What can hang from each mark
k435: k571 k866
k462: k571
k291: k48 k435 k437 k571 k604 k634 k682 k952
k682: k246 k435 k604
k866: k380 k952
k246: k291 k462 k634
k952: k380 k571 k866
k380: k48 k462 k634 k952
k604: k866 k952
k634: k380 k435 k462 k866
k571: k48 k435 k437
k48: k246 k571
k437: k435 k462 k571

Known rows, with every way that one mark hangs from another
[k462 [k571 k48 [k435 [k866 k380 k952]] k437]]: [  26   12  -59 -327  121  155   48  -99  -61  275 -184   22   31 -270
   63   92  161  -83  -38  216   30 -149  -24 -115 -135  -59  -56  -68
  301  -10 -229    4  157  -63  -62  142  197  140  107  -14 -264  -30
  -10  288   10   72  110   15  -35]
[k634 k380 k435 k866]: [  -7   44  -70  142  114 -270 -197   77   89 -140   51  -81   43   35
  120  -16 -267  -70  143   26  161   39  192  156   -3   95   57   83
  237  -25   31 -125  132  -39  -46 -134    7 -464  -69 -253  226   18
 -220  282  -62  -81  -41  252   27]
[k48 [k246 k462 [k634 [k866 k952]]]]: [   3  205   11  151 -111  -25  -39  265   98  -84  165 -104 -285   80
  160  -22  -72 -105   25   91 -119   56   -8   61 -143 -154   48  -29
 -109   41  -48 -162 -124   85   52  -43 -154  -83  -48  -84  176   57
  -13 -131   24  -37    4 -135  160]
[k952 [k380 k462] [k571 [k48 k246]]]: [ 168    2  117  -90  315  111   89  193 -107 -148   52  -61 -161  263
 -164  113  151   54 -123 -111   97  -33  -95  220 -120   82 -129   11
  101 -122  -76  -16  -50  -26  143    1  -90  -10   65  239  109  -23
  -63 -112 -162   80   83  148 -130]
[k866 [k380 [k634 k462]]]: [   1   40 -109  134  138 -101   51  164   10  -87  103  114    2  -92
 -115 -126   -2  168  187 -136  -36  101   24   54 -150    0  131   17
  246  -31  166  -84 -155 -120  -33  -68  -38   63   73   74  145 -133
   43 -380   60  189  111  142   89]
[k604 k866 [k952 k380]]: [-112  107 -141  -55 -146  -90  -98  -17 -247  -59   36    0  106  113
  -72  -57   75   50 -268 -427  201   59  -44 -100  363 -141   58 -131
   38   34   92   28  -22 -157 -192  156  -68   60   39  127  164   51
  -65 -265   14 -104 -170   84  -50]
[k952 k380 [k571 k437]]: [  20 -106   33  120  209   51   47   89 -221 -187   63   31  -66   80
 -156   76   98  101 -157  -91   24  -70  -43  125 -161   56 -171 -236
  223 -135  124  107   82   40  155  124   34   35  -39  349  -92  -52
  -56  -19 -215  167   -4  142 -132]
[k571 [k48 [k246 [k634 k435 k462 k866]]] k437]: [   3   44  -64  -94  141   57  -14   76   60  255  -35  -17 -221 -166
   22   88   65  -27  232   71 -150  -38  230    2 -315  328   61 -152
  109 -138 -235  -37  -58   55  112    1  -17 -119  133 -142    4   93
   96  124  -63  -56  111   29  -62]
[k571 [k48 [k246 k291 [k634 k435 k462]]]]: [  89   49  -60  -80   89   47   27   96  157  102   50  -92  -65 -106
  -41   60   29  -48  230  -27  -74   15  168   64 -135   -2   68   29
  -49  -14   57 -120  -85   68   55    9   75 -103   44 -108  100   24
  118   33   60  -28   66   48  -71]
[k462 [k571 [k48 k246] k435]]: [  96  -42  -41 -222   83   96   57  -48  118  374 -125   25   99 -120
  132   28   88 -104   41  144  -67  -15  -66   57    7 -165 -132   78
  129   15 -159  -74  104    0  -82   97  202   20  -17 -214 -175  -98
  -31  270  -12   66   51 -116  -34]
[k952 k571 [k866 [k380 k634]]]: [ -28  -85  102  188  177  -31   29  102  -78 -337 -106 -112   46   83
 -154   60  -21   96 -193  -17  105 -153  -43  136 -172  -23  -42   40
   74  -33   86   -1   30   69   54  148   81    6   83  127  199 -128
  -59 -171  -81  213   42  276    7]
[k634 [k435 k571 k866]]: [-224   63   18  207   40 -247 -120 -266   83   43  -80 -144  212   -6
   -4   10  -77  -61  -90  130   31   41  173  -45   71  116  -78   -7
  -70   91  129  -21  -12   87   72   20  179 -189 -269   80  175 -141
    4  188   27 -146  -74  242   98]
[k462 [k571 [k48 [k246 k291 k634]] k435 k437]]: [ 113  -80 -105 -282   61  172   88  -34   81  368  -77    4   -1 -305
  105  119   68  -70  199  205 -130 -134  -71    4 -160 -102 -110  -59
  116  -19 -121  -64  147   32   16   91  209   42   41  -98 -329  -68
   12  344  -38  122   59 -119  -51]
[k291 [k437 k435 k571] k682 k952]: [ -44 -383   96  -79 -222  -34  135 -378  -28  234 -198  321  155  125
  185 -271 -267  244 -161  263 -254  205  -90 -288  109  -87   31 -173
 -280 -143   16  250   77  -87   91  127 -170   16  129    4 -429  145
  156  358   29 -271   28 -333 -196]
[k604 [k952 [k380 [k48 k246] [k462 k571]] k866]]: [ 103   28  -27  -51   12   39  -83   49 -137 -130   35  -67   -4  216
  -35  -14   55  165 -112 -187   86  -65 -139  -65  187  -46   25    3
  -30   16  -30  -41  -38  -58 -188  -96 -191   11  207  107  302   36
 -109 -119 -150  -60  -45  167  -47]
[k48 [k246 [k291 k634]]]: [  45  -93  -90  186  -23  -87   72   45  188  -84   90 -139   48   35
   88  -56   17   85   98   15 -137   63  -95    5  -11 -219  -47  -38
  -45  104  130  -36  -61  204   46  -16   35 -135  -41 -217  143  -47
    3 -235  -64   24  -38 -256   74]
[k246 [k291 [k571 k435] k682] k462 k634]: [ 183   99   24  -64 -279   45   81  300  119  -96  272  -67 -137 -114
  -16  123 -317 -177  152  100 -105  -77   28  158 -121 -147   67   10
 -266  -42  516  -43  105  -73  -21 -148   78  145  -80  448 -348  -20
   60  161  194  127   11  159  -96]
[k380 k48 k462 [k952 k571]]: [ 141  115  213 -114  -11  -97   23  -12 -154 -281   52  -33  113  434
 -149   78  128   -8    9  -35  -64   93 -100  112  168  382 -183  185
 -196  -77 -220   60 -246 -112  -33 -214 -141  -78 -127  123   41  -82
 -185 -296  139 -110  -31  -29   21]
[k682 [k604 k866 [k952 k571]]]: [ -85  115  -24  190 -189  -49  -23  162 -177   -8 -192  118   58  202
 -117  130   43  -57 -112 -350   10  164  -62  -13  382   74   40 -107
 -278   64  100  125  -21  -90  -82  187   93   91   56    3   94  -71
  -14 -234  -24   33  -34 -105  107]
[k246 [k291 k48] k462 [k634 [k435 k571] k866]]: [ 122  253  126  -12  -49   46  -54  231  149 -291  243 -366 -184 -130
 -133  100 -252 -233  237  -11  143 -278   55   12 -171   14  166  155
 -156   -4  258 -199  -29   89  125 -160   -9 -176 -386  367   93  -11
    4  291   85   42  -40  469   48]
[k866 [k380 k634] k952]: [  46  154    4   45   -5 -101   48   66  -81 -132   75   66  -28 -178
 -180   24  119  270  -22   64   32  -37   93  -66  -41 -283   66   -7
  143  105  127  -14 -145 -103  -97   87   28  155   99   46  188 -161
  156 -388  178  149   64 -140   80]
[k952 [k380 [k48 k246]]]: [ 119  -56  -67  129  135   12  -50  -23  -98 -246  171  -22  -38  149
 -101  -90   48   23   67 -154  -75   13   61  143    0  -51  -85  -84
  161 -104  100  -82    6   56  -65   17 -100  -43   30    1  276   31
  -51 -258 -143   21  -34    6  -49]
[k682 [k246 [k462 [k571 k437]]] k435]: [-125  -82  -74   64   32   71   88  135  -20  -32   58   74  -51  -90
   49  -18  193 -234   42  102   30   63 -153  -77 -104   70 -100  -84
   62  176   75   68   -9  201  189   16   21  186 -126  -41 -257  123
  -63 -138 -165   54   32 -329  160]
[k952 [k380 [k48 [k571 k435 k437]]] k866]: [  25 -133   26   69  135   61  -92 -143 -112 -316   30 -119  -40   -5
 -101  -96  -30   59 -130  -59   41 -249   14  102  -76    3  -70  -27
   89 -129  140  -83  200   39 -138   20 -103   44  178  105  160   57
  -38   63 -257  164  -16  254 -108]
[k634 k380 [k435 [k866 k952]] [k462 [k571 k48]]]: [  38   88 -193 -163  165  -68 -186    5   -7   18   57   -3   47  -63
  141  -77  -58  -73    2   33  354  -59   -8  -78    2   83  247   85
  346    7  -22 -238  136 -141  -46 -128  -19 -143  144   55   45   98
 -237  234    3  -84   37  248   -3]
[k634 [k380 [k48 k246] k462 [k952 k866]] k435]: [ 109  -61  -75    4  100 -246 -169  -62  -19 -350  149 -146   66  117
   34   59 -164   92  268   80   76   80  127  195  114  325  -10  162
  -16   68 -100 -149   -8   11 -105 -265  -74 -303  277 -187  410   74
 -185  -16   41 -189  -36   19  -28]
[k291 k48 k437 [k634 k435]]: [  47 -222  151   14   76   96   12   39   53   17  -73   -4  -71  -64
 -207  -68   49  289  -32  -80   -3  -98  -33  -76   51  176   83  141
    1  -55 -178  -52  -81  233  235   22 -133  -22  -85  -72  160   84
  172    6   43 -122 -139   31  -14]
[k571 k48 [k435 [k866 k952]] k437]: [-102   94    8 -364   54  203   27 -226  -80  251 -187  -23  -46 -326
   59  158  130  -41  -45  238   79 -135  263  -59 -215   88  -16  -22
  181  -42 -310   62   50 -126  -49  137  219   92  100 -122  -93   20
  174  230  155  -40   68   56  -87]
[k437 k462 [k571 [k48 [k246 k291]]]]: [ -58  115  192  -18  126   49    3    0  292  303  109    4  -48  264
   12    9   90 -145   20  -16  103  252   85   24  -56   44    2  -23
   40  -89 -152  -31  -98   36   38  -13   -8 -158  -65  -96 -256  -72
  186  198  -62  -13   56  147 -141]
[k604 [k952 k380 [k571 k48 k435 k437] k866]]: [  16  -31   26 -127   98  167  -48  -50 -195    2 -140  -87    1  -35
  -55  169   19  208 -278 -162  185 -172   50  -14   80  -49   28  -58
   47  -10  -51  108   56  -51  -94   80   70  113  198  263  135  -10
   71  130 -107   30  -30  312 -229]
[k604 k866 [k952 [k380 k462]]]: [ -90  156 -103 -140 -132  -96  -57   68 -245  -73   77    7   47  184
  -92  -46   93   70 -215 -397  222   76 -129  -73  327  -34   36  -66
  -14   24   35    8  -86 -245 -177   50 -155   36   64  140  149   37
 -108 -280   27 -108 -140   97  -12]
[k571 [k48 k246] [k435 k866] k437]: [ -97  -14  -94 -267  126  170   25 -265   -8  292 -193 -101  -63 -260
  197  114   68  -43   61  205  -63  -66  248    5 -248  152  -31  -62
  166  -36 -395   -1   42    9   15   97  185   -4  196 -244   42   67
  139  144   31  -83   88   -8  -60]
[k462 [k571 k48 [k435 k866] k437]]: [  -1  -39  -50 -285   95  166   44  -89   -1  351 -186   52   80 -206
   97   58  141 -160   13  193    0  -95  -47  -61 -137   20  -99  -42
  260  -55 -232   -5  170  -40  -27  118  203   84  -18  -76 -317  -36
  -54  348  -16   56   64   62  -21]
[k682 [k246 k634] k604]: [ -60   -4 -138  403  -21  116   80  379  -80 -138   -6  257 -239   12
 -156  114   78 -233  258 -156 -149  269  -83   72  -39    2  -41  -79
 -374   23  266  -62   13  156  153  136   33  261  -37 -151   27  -18
   41 -351  -27   23   77 -333  215]
[k246 [k291 k571] k462 k634]: [ 145  133   70   19 -166   59   69  380  125 -240  318  -63 -176  -94
  -59   71 -101 -229  110  -19  -80   13  -31  161 -176 -106   69   10
 -170   35  484 -151   47    8   80 -130   71   81 -120  493 -308  -50
   50   61   87  174    5  242   16]
[k437 [k435 [k866 k380]] k571]: [-138  -53  -16   71   84   38   27 -272   55   48 -156  106  228  -94
  151 -236 -178 -177   -6    2   71  121   30 -115  -53 -348  -22  -36
  119   72 -157  -26  147  -74   18  190  148   75   34   26 -199  -64
   89  142  -10   -4  103  169  104]
[k246 [k291 [k435 k866] k604 [k634 k380]]]: [  63 -257   30  138  -38  139  -22  115  172 -199    4  -16  102  -15
   22 -104 -214  -22  103  -78   62   52 -100  -31   43 -248  216  187
  156  195  238  197  175  105   -8  -39    8  -18 -179  -84  158  -28
 -109  -74  107   37 -141   -4   57]
[k48 [k246 [k634 k380]] k571]: [ -15   -4  -22  249 -119 -118  -19  -46  180  111  104    0 -116  -35
  273 -117  -97   82  -50  -45 -269   60 -115  124   24 -299  -54 -112
 -264   41  142 -288   73  167  172  -34 -220  -63   24  -39  -66  -37
  -32  -39 -200   79  -50 -229  -26]
[k291 [k435 k866] k437 k571 k604 k682 k952]: [  16 -541  257   -4 -305   28  -40 -372 -148  295 -345  317   76  390
  248 -255 -284  232 -561  189 -453  216   65 -322  312  203  280   12
 -238   26   30  602  232   -4   -2   49 -230  133  198  197  -97  275
   10  216   93 -469  -50 -309 -189]
[k682 [k246 [k291 [k604 k952]]] k435]: [ -72 -128 -118   75  -64   63   71  -33  -31  -74   48   18  118  -49
   -9   56  104  -64   82 -117  -45  107  -72 -119  121 -191   -1   27
 -135  285  329  222  -23  193   97   71  155   94 -147 -104  -25   79
   12 -274  -85    2  -65 -363  110]
[k634 k380 [k462 k571] [k866 k952]]: [ 113  241  -80 -132   60  -38 -136  173   -3  -47  120  112 -110  187
  259 -199  -55 -137 -136  -36  253  -86 -282  -85  -25 -143  230   86
  406 -172  -46 -195  109 -260  -98 -164 -243 -268  -15  -18 -142   91
 -427  116 -159   66   61   64   57]
[k604 [k952 k380 [k571 k437] k866]]: [ -27  -34   19   66   41   53  -57   38 -228 -132  -57  -48   12  105
  -74   92   49  228 -310 -200  131 -103  -46  -70   92  -42    1 -165
   32    1   69  126   29    5  -46   74  -20   66  138  317  140    0
  -20   -1 -178   23  -59  268 -160]
[k380 [k48 k571] k462 k634 [k952 k866]]: [ 155   36  222  -32 -141 -123  -55 -158   31 -134   16  -44  150  231
 -120  -89   71  153   48   31  -48  -99 -171    8  176  297  -20  358
 -345  -51 -184 -123 -191  -69 -111 -342 -317   82  -88   72  133 -112
  -65 -384   94   47  -73   21  182]
[k48 [k246 [k291 k435] k462] k571]: [ -10  -46  122  157 -100 -176   55  -69  236  -10   18 -244  -15    5
  263 -226  -81   75 -113  103 -211  -21  -82  -69   45  -59  -71  -19
 -214  285  261  -75   79  232   74 -158 -175  -83  -16   88  -70  -86
   21  114 -224  132   -2 -198    4]
[k48 [k571 k435 [k437 k462]]]: [-181   54  105   45  -96 -153   50 -207  126  288   -3   40  -24 -106
  140  -58    6  128 -162   82 -145   17  -43   57   -8   71 -183  -52
 -129  -12   28  -34   34  -24    3 -114  -30  -18  -81   12 -418 -170
  120  347 -122  187  -25  -26  -71]

Rows
[ -43   63   32 -143  128   57  119  -58   76  163  -39  172 -161 -101
 -116   70  128 -105  111   44  -20   65  111   67 -272  239  -98  -52
  176 -172 -378   66  -74   -3   15   20  109  -33  114 -149 -309   37
  228  331   30   38  126   69 -116] -> [k571 k48 [k437 k435 k462]]
[ 110  134  134 -118  -59 -117    7    8  -96 -234  120   30   98  344
 -133   -8  138  -14  153  -25 -115  180  -47   61  160  358 -128  182
 -155  -62 -181   34 -271 -146 -133 -261 -169  -66  -64  -17   89  -15
 -133 -301  189 -154   -5  -66   52] -> [k380 k48 k462 k952]
[  -6  -41   -1 -177  125   88  131  -84    9  162 -145  172  -36 -264
  -75   30  105  -88  170   75 -103   10  172   28 -276  191 -117  -93
  196 -105 -247   99   48  -17   29  128  182   20  112 -136 -249    5
  168  268   -5   52  132    1 -111] -> [k571 k48 [k437 k435]]
[  83  -40   26   -4   58 -278 -166 -104    4 -302  105 -114  111   73
    5   16 -162   97  148   44   97   34   81  169  169  336  -25  180
  -77   58   15 -155   64  -33 -102 -301 -124 -236  183  -31  204    9
 -176  126   -5  -93  -51  131  -72] -> [k634 [k380 [k48 k571] k462 [k952 k866]] k435]
[  20   21   -9  207 -113 -262 -155  -85   78   93  -35  -37  271   -7
  -47  -24  -60  139   99   59   -1   44  143  -99  207   24   93  221
  -77   60 -113   49 -198   30 -108 -154   78  -34 -274  -66  240  -54
   79 -150  270 -103  -81   53  248] -> [k380 [k634 k435 k866] k952]
[ -90 -163  -90  306  -58   81  123 -181   27 -114 -111   90   82  -48
  -43  103   99 -131   81  -32  -83   89 -193 -177  224 -124   34  -94
 -438  187  388  193  -43  225  234   79  180  152 -111    8  -94   49
   87 -217 -228   42   93 -531  176] -> [k682 [k246 [k291 k952]] [k435 k571] k604]
[-163  128  -17  -73 -122   21   -7 -187  -38   53  -51  -28  117 -110
  137   -7  -18  -12 -158  159   90  -14   80    0   32 -302  -67  117
  -18   83  -46  -25  -12 -151 -121   96  191   32 -113 -151   51  -72
   48   56  233  -43  -53   -7   94] -> [k571 [k435 [k866 k952]]]
[ -46  141  -50 -205 -151  -70  -10  -25 -171  -34   81   18   48   -3
 -102  -40  130  -19 -191  -32  238 -116 -154  -23  153 -206  -64   59
   39   10   -6  -69   10 -236 -153  178   -6   87  -62  -35  -25  -50
  -87 -206  144   57 -124 -180  133] -> [k604 [k866 [k952 [k380 [k462 [k571 k435]] k634]]]]
[-143  116  -21  122   91  -85  -42 -130  -94 -242  -27  -91  -19  137
   -5  -83   77  -86 -139  -76   -6   25   42  -68 -103  109   24 -128
  170  -60  -90  -80  -30   43   10   -9 -119  -25   76   73  113   53
  -61 -206  -50  -40   51  261   56] -> [k435 [k866 [k380 [k48 [k571 [k437 k462]]]]]]
[ -91  136  -62 -239 -117  -74    4  -28 -227  -55   70   10   -6  -21
  -79  -16  157  -35 -211   -6  193 -107 -132  -53   96 -101 -107  -61
   88   -3  -20   -6   49 -225 -140  199    7   55   28  -16 -111    4
 -104  -91   75   32  -84 -194   63] -> [k604 [k866 [k952 [k380 [k462 [k571 k435 k437]]]]]]
[  40   49  -97  148  -77  -90   10  218  162 -165  240 -233 -135 -100
   69   43 -152  -25  280   98 -136   47   56   95 -142  -92   13  -31
 -196  177  254 -174  -74  180   85  -91   36 -120  -10   13  158  -14
   72  -10   52   16  -23  -54  109] -> [k48 [k246 k291 k462 [k634 k435]]]
[ -51  -14    9 -316  116  159   89 -103   20  335 -124   69  -41 -358
    8  151   67   -3  180  164  -61  -22  275  122 -245  228 -100  -16
  186  -95 -188   81   44 -123  -44   73  251   21   72 -183 -199  -77
  190  319   83   76   80   41 -174] -> [k571 k48 k435 k437]
[ 177 -128   47  164 -107   38   46  117  114   86   29  -36  -10  190
  -94  -67  -78  139   17  -98   14 -159  -44  -88   86  -57   77    0
  -10 -226 -218  134  -77  179  -10   14 -225   94 -149 -291  301  147
  -50 -349   64 -187  -50 -238 -186] -> [k291 [k48 k246] k634 k682]
[ -59   23    5  282 -216   88    2  113  -28  158 -188  198  126   37
  -70  186   22   79   22 -235  -85   89  -22  -32  403 -157  105  -93
 -335  176  105  257 -168  -10   53   82  167  156   39    5   25   43
  146 -131  -64  111   33 -195  143] -> [k682 k435 [k604 [k952 k571]]]
[ -87   88   42 -282  118  127   76  -77   87  338  -18   69 -166 -196
  -33  191   91  -20  121  133   21   32  214  162 -241  279  -81   24
  167 -162 -319   48  -80 -109  -57  -35  178  -32   73 -197 -257  -47
  249  383  118   62   75  109 -179] -> [k571 k48 k435 [k437 k462]]
[ -73 -274   75  319 -195   37  -21   96  196  129 -210   97  146  110
    4 -231 -295   43  -88  125   81  -98  -10 -198  110 -163  130   31
    0  -36  -88  297   23   82    1  -27 -271  179 -264 -221  140   89
  -74 -127  281 -229 -112 -102    0] -> [k291 [k435 k866] k634 k682]
[-113    3 -171  142  -32  123   12  133   27   56   79  128  -76  -64
   67  -71   54 -232   89  -71   23  -47 -203  -82  -66 -239   55   18
 -122   12   54  -83 -105   99  240   10  -93  101 -247 -108 -188  183
 -107 -211  -66  -15    0 -232  246] -> [k682 [k246 [k634 [k462 k571] k866]] k435]
